Here is a tiny trained network, its code and every weight. The questions are about switching its units off for an input and a target symbol, where a switched-off unit gives its printed mean instead of its output.

import numpy as np


def w(rows, s, z=0):
    codes = np.array(rows[::2]) - 128.0
    scale = np.full(codes.shape[1], s)
    scale[-1] = z or s
    return codes * scale


def f(y):
    return y / 2 * (1 + np.tanh(0.7978845608 * (y + 0.044715 * y**3)))


def softmax(a):
    e = np.exp(a - a.max(-1, keepdims=True))
    return e / e.sum(-1, keepdims=True)


def log_softmax(a):
    a = a - a.max(-1, keepdims=True)
    return a - np.log(np.exp(a).sum(-1, keepdims=True))


def net(x, mask):
    ids = ['αβγεζηθπστψω'.index(c) for c in x.split()]
    T = len(ids)
    res = E[ids] + P[:T]
    r = res
    for j in range(3):
        rows = slice(4 * j, 4 * j + 4)
        q, k, v = (r @ M[0][rows].T for M in (Q, K, V))
        z = softmax(np.where(np.tri(T) > 0, q @ k.T / 4**0.5, -1e9)) @ v
        o = O[0][rows]
        res = res + np.where(mask[j], z, o[:, -1]) @ o[:, :-1]
    y = f(res @ A[0][:, :-1].T + A[0][:, -1])
    res = res + np.where(mask[3:15], y, B[0][:, -1]) @ B[0][:, :-1]
    return log_softmax(res[-1] @ U[:, :-1].T + U[:, -1])


Q, K, V, O, A, B = {}, {}, {}, {}, {}, {}
E = w([
[196,110,133],'α',
[73,187,59],'β',
[114,169,79],'γ',
[122,87,98],'ε',
[112,152,85],'ζ',
[251,154,107],'η',
[210,38,123],'θ',
[121,217,64],'π',
[127,24,16],'σ',
[182,99,134],'τ',
[83,63,107],'ψ',
[51,105,81],'ω',
],0.021)
P = w([
[114,73,5],'0',
[109,99,87],'1',
[109,95,87],'2',
[110,97,87],'3',
[117,124,86],'4',
[118,132,83],'5',
[114,124,81],'6',
[115,116,85],'7',
[120,128,83],'8',
[126,174,68],'9',
],0.013)
Q[0] = w([
[87,142,116],'head 0',
[209,115,254],'head 0',
[23,148,91],'head 0',
[152,121,159],'head 0',
[125,141,96],'head 1',
[124,122,62],'head 1',
[114,144,204],'head 1',
[76,166,220],'head 1',
[135,215,152],'head 2',
[133,156,136],'head 2',
[202,124,113],'head 2',
[147,110,168],'head 2',
],0.019)
K[0] = w([
[100,109,89],'head 0',
[113,157,215],'head 0',
[149,136,60],'head 0',
[125,188,197],'head 0',
[140,156,95],'head 1',
[128,93,94],'head 1',
[124,139,229],'head 1',
[100,166,253],'head 1',
[131,180,136],'head 2',
[134,132,160],'head 2',
[167,136,131],'head 2',
[160,106,127],'head 2',
],0.018)
V[0] = w([
[109,70,133],'head 0',
[65,194,105],'head 0',
[83,8,99],'head 0',
[110,196,126],'head 0',
[203,156,104],'head 1',
[247,162,134],'head 1',
[187,66,146],'head 1',
[132,52,140],'head 1',
[121,90,129],'head 2',
[187,88,200],'head 2',
[119,204,149],'head 2',
[130,108,122],'head 2',
],0.015)
O[0] = w([
[167,132,183,137],'head 0',
[77,145,128,146],'head 0',
[171,168,108,219],'head 0',
[37,83,159,109],'head 0',
[111,72,130,161],'head 1',
[160,11,156,93],'head 1',
[199,77,52,104],'head 1',
[138,131,19,126],'head 1',
[175,176,114,121],'head 2',
[134,171,152,6],'head 2',
[140,77,149,113],'head 2',
[129,157,127,133],'head 2',
],0.011,0.019)
A[0] = w([
[118,134,88,31],'neuron 0',
[91,117,156,100],'neuron 1',
[146,177,202,135],'neuron 2',
[200,73,69,87],'neuron 3',
[128,220,109,168],'neuron 4',
[181,136,147,1],'neuron 5',
[87,76,172,105],'neuron 6',
[67,97,150,119],'neuron 7',
[252,82,140,87],'neuron 8',
[116,78,102,104],'neuron 9',
[107,136,61,112],'neuron 10',
[189,77,205,151],'neuron 11',
],0.012,0.0069)
B[0] = w([
[78,125,237,158],'neuron 0',
[202,136,200,162],'neuron 1',
[1,76,139,142],'neuron 2',
[109,46,151,244],'neuron 3',
[113,103,138,253],'neuron 4',
[48,58,193,144],'neuron 5',
[186,208,88,183],'neuron 6',
[206,106,141,188],'neuron 7',
[39,150,118,220],'neuron 8',
[162,211,232,165],'neuron 9',
[181,93,219,203],'neuron 10',
[246,212,99,163],'neuron 11',
],0.0063,0.029)
U = w([
[145,97,114,172],'α',
[46,99,148,61],'β',
[92,104,121,133],'γ',
[192,127,97,192],'ε',
[87,113,86,194],'ζ',
[225,86,195,2],'η',
[87,65,139,45],'θ',
[185,125,244,143],'π',
[149,114,140,72],'σ',
[144,101,93,200],'τ',
[235,157,132,97],'ψ',
[131,177,96,114],'ω',
],0.011,0.0072)

Each question gives the input, a string of symbols that net reads in full, and the target symbol t.
The units are the heads (4 rows each of Q, K, V and O) and the neurons (one row each of A and B). Each row of codes is followed by its name. A weight is (code - 128) times the scale printed after its matrix; where a second scale follows, it is the last column's (O, A, B and U).
mask holds one flag per unit, heads first, then neurons. A switched-off unit (its flag False) gives its mean, the last column of its rows in O or B, instead of its output. The means were averaged over made-up inputs and are rounded, as every weight is.
A unit's drop is (log p(t) with every unit on - log p(t) with that unit switched off) / (log p(t) with every unit on - log p(t) with every unit switched off).
The circuit of an input: a set's keep is (log p(t) with only the set's units on - log p(t) with every unit switched off) / (log p(t) with every unit on - log p(t) with every unit switched off). Starting from the 12 units with the biggest drops (on a tie, the unit counted first), units are removed one at a time, each time the one whose removal leaves the highest keep (on an exact tie, the one counted first), for as long as the keep stays at least 0.8.
units of the circuit, in order: the units of the circuit, biggest drop first
most important unit: the unit with the biggest drop
top k neurons: the k neurons with the biggest drops, biggest first
heads that matter: for each layer, one digit per head in row order, 1 if its drop is at least 0.15 and else 0, layers parted by /
drop of u: that unit's drop, to one decimal
input ψ ψ π η ψ ω ε γ, target ψ: units of the circuit, in order => [head 0]
input β β β β, target β: heads that matter => 010
input ε ψ ζ η π π ω ψ, target ε: heads that matter => 100
input θ τ ω, target θ: heads that matter => 110
input η β ω, target η: heads that matter => 010
input ω η α, target ω: heads that matter => 010
input ω η η ω π π α ω ω β, target ω: heads that matter => 110
input ε π γ ω ε σ π π η ω, target ε: heads that matter => 100
input ω η θ, target ω: heads that matter => 011
input ψ π π π ζ η π π ψ, target ψ: top 2 neurons => [neuron 8; neuron 10]
input η ω π π π ψ η, target η: top 3 neurons => [neuron 11; neuron 3; neuron 9]
input β π η π π π π θ π ω, target β: top 2 neurons => [neuron 11; neuron 9]
input η η π π η ω β, target η: top 3 neurons => [neuron 9; neuron 11; neuron 3]
input ε η ω π ζ π η ζ, target ε: most important unit => head 0
input η ζ ε η π ω ψ, target η: top 2 neurons => [neuron 9; neuron 11]
input η τ γ, target η: top 3 neurons => [neuron 9; neuron 11; neuron 3]
input η θ η, target η: top 4 neurons => [neuron 11; neuron 3; neuron 9; neuron 5]
input π η π π, target π: drop of neuron 7 => 0.6
input η ψ ε ω ω π ψ β ζ, target η: drop of neuron 7 => -0.1
input π β π β, target π: drop of neuron 1 => 0.5
input β ω θ π ψ α, target β: most important unit => neuron 2
